[126 128 133 105] ==> 126
[115 126 140 133 150] ==> 115
[121 117 107 112] ==> 121
[142 124 157 145 120] ==> 142
[154 147 130 157] ==> 154
[147 141 132 140 101 132] ==> 147
---
Input:
[[ 98 113 126 127]
 [133 131 123 149]
 [128 108 107 137]]
Output: 126

Input:
[[156 156 115 104 150 105 107]
 [104 134 103 150 101 138 105]]
Output: 115

Input: [143 125 136  99]
Output: 136

Input: [127 112 130 104]
Output: 130

Input:
[[130 106 129 135 126]
 [119 126 128 130 127]]
Output: 129

Input: [144 138 121 155 125 135 153]
Output: 121
---
[135 137 123 124 105 154] => 123

[[152 125 113  99 135 143]
 [134 151 114 137 128 120]] => 114

[139 153 121 138 109 121] => 121

[130 142 150 131 135 154] => 150

[130 107 119 126 127 120] => 119

[[125 142 129 140 105 132]
 [149 124 114 133 102 106]
 [142 124 117 139 122 105]] => 117

[111 117 128 150 124 135] => 128

[[128 141 120 136 120 128]
 [125 105 128 130 122 113]
 [125 140 116 137 136 121]] => 116
---
[[136 124 123 133 127 123 135 132 132 136 131 128 146 129 120 126]
 [137 120 124 122 122 154 154 148 136 121 129 154 131 118 117 155]
 [125 136 135 125 124 136 129 128 123 121 122 128 120 126 134 124]
 [128 130 133 123 117 138 134 135 125 132 130 139 130 129 125 145]
 [125 129 136 138 124 124 125 124 113 125 127 117 122 135 133 111]
 [136 117 121 131 129 139 150 139 130 121 129 139 131 120 120 130]] ==> 130

[[127 124 132 133 125 126 134 120 127 118 131 136 131]
 [120 125 134 151 118 121 135 125 122 120 128 129 131]
 [123 123 120 141 125 123 129 127 129 118 139 138 120]
 [126 131 124 126 130 141 124 132 128 125 124 120 127]
 [129 118 125 121 131 124 132 128 129 122 128 119 127]] ==> 127

[[144 135 134 109 141 120 150 139 135 135 112 107 130]
 [107 136 113 148 108 105 122 124 128 144 129 123 125]
 [107 105 136 145 132 152 132 140 113 136 144 146 122]
 [106 149 148 146 106 151 117 151 113 135 115 132 122]
 [142 147 144 115 108 111 138 144 125 122 126 149 150]
 [116 142 132 147 150 115 147 104 126 149 129 113 115]
 [143 128 114 118 130 149 131 114 117 106 134 151 120]
 [150 108 113 148 113 110 105 140 132 147 107 146 118]
 [146 150 115 146 131 151 106 114 129 115 108 120 143]
 [124 111 124 110 111 118 142 111 107 115 137 129 145]
 [136 133 104 145 108 138 141 146 151 146 137 138 119]] ==> 119

[[121 129 140 116 113 120 142 130 124 114]
 [137 135 124 114 115 117 114 137 126 109]
 [123 120 123 120 122 130 134 146 133 133]
 [128 123 127 140 142 135 143 129 129 139]
 [123 126 131 118 126 127 134 141 138 134]
 [126 140 126 114 130 127 121 134 136 123]
 [118 127 129 131 145 136 129 130 126 133]
 [132 124 136 126 122 118 130 128 128 123]
 [118 120 139 133 121 130 149 138 129 131]] ==> 131

[[132 116 110 122 141 109 111 142 138 132]
 [111 117 109 141 140 141 118 143 137 138]
 [115 128 108 114 109 131 113 116 140 138]
 [130 138 107 146 130 144 153 140 124 116]
 [114 146 125 118 121 146 113 113 122 120]] ==> 120

[[135 153 129 145 122 132 139]
 [123 141 124 135 122 130 116]
 [142 135 119 135 110 134 126]
 [131 128 127 127 120 128 124]
 [144 112 121 124 105 135 122]
 [128 141 128 136 127 126 112]
 [139 155 132 148 124 131 139]] ==> 139

[[139 124 122 124 128 132 120 121 134 119]
 [126 129 127 129 125 131 135 119 118 132]
 [123 133 134 132 126 132 125 120 119 134]
 [135 139 126 123 139 143 133 126 145 126]
 [118 134 136 122 141 111 125 132 123 115]
 [126 126 120 118 147 132 128 122 134 121]
 [107 112 104 130 124 137 125 150 118 120]
 [133 115 141 107 102 135 117 151 134 126]
 [125 125 131 124 123 120 132 125 126 136]
 [125 114 138 135 122 132 143 130 130 124]
 [128 133 122 113 136 144 119 126 137 129]
 [123 126 127 129 124 122 129 120 117 134]] ==> 134

[[108 148 108 153 153 108]
 [123 132 123 139 126 135]
 [147 109 148 103 113 133]
 [125 131 125 125 138 115]
 [114 142 114 146 149 109]
 [144 113 145 111 102 154]
 [142 114 143 102 117 129]] ==> 129
---
[[150 123 120 128]
 [137 133 129 131]
 [117 136 113 126]] -> 137

[151 135 129 110 101 147 141] -> 147

[[127 131 127 133 118 129 132]
 [127 148 120 122 118 124 124]
 [127 103 120 126 128 135 132]] -> 135

[[122 117 131 158]
 [123 119 143 132]] -> 143

[[111 141 138 121 104]
 [125 122 124 125 131]] -> 138

[122 129 105 156 107] -> 129

[111 145 117 148 149 107 133] -> 148

[[116 118 135 149 124]
 [127 115 140 110 126]
 [127 122 138 144 109]] -> 144

[[143 141 110 152 115]
 [106 133 153 131 137]
 [114 108 110 142 149]] -> 152

[[133 127 126 139]
 [124 103 120 138]
 [145 132 136 124]] -> 139
---
[[126 126 131 127 125 118]
 [130 134 108 130 141 158]] -> 126

[[132 137 123 123]
 [131 124 128 105]] -> 132

[[135 133 135 129 112 132 131]
 [145 136 141 112 103 121 147]] -> 135

[[122 100 125 138 111 118 116]
 [129 128 145 131 156 103 124]] -> 122

[[137 116 126 126]
 [157 116 127 142]] -> 137

[[130 128 133 128 131 125  99]
 [127 128 131 129 134 125 108]] -> 130

[[132 150 119 132]
 [150 107 143 152]] -> 132

[[142 136 129 134]
 [141  99 128 136]] -> 142
---
132  101  126  126  135 value 126
139  131  132  106  130  144 value 132
138  119   99  136 value 99
141  147  130  103  126 value 130
155  145  127  111  103  128  114 value 127
102  121  134  155  112  125  128 value 134
140  112  104  129  133 value 104
---
133,120,134,142,104,125
126,122,139,118,127,143
118,112,140,133,154,130
value 122

136,145,112,143,125
126,157,130,148,127
value 145

136,122,142,105,118,156,126
134,150,141,125,140,127,130
value 122

122,137,126,111,154,126,121
126,98,118,131,121,112,130
132,108,109,131,104,128,127
value 98

150,131,119,108
129,139,133,113
129,131,140,113
value 139

121,134,117,124,116,123
106,125,139,119,105,123
value 134

117,121,140,134
102,113,152,119
value 121

125,107,149,122,132,123,105
126,107,144,147,127,140,114
120,119,123,121,148,126,111
value 107

125,132,128,128,133
120,138,127,128,139
141,108,131,127,105
value 138
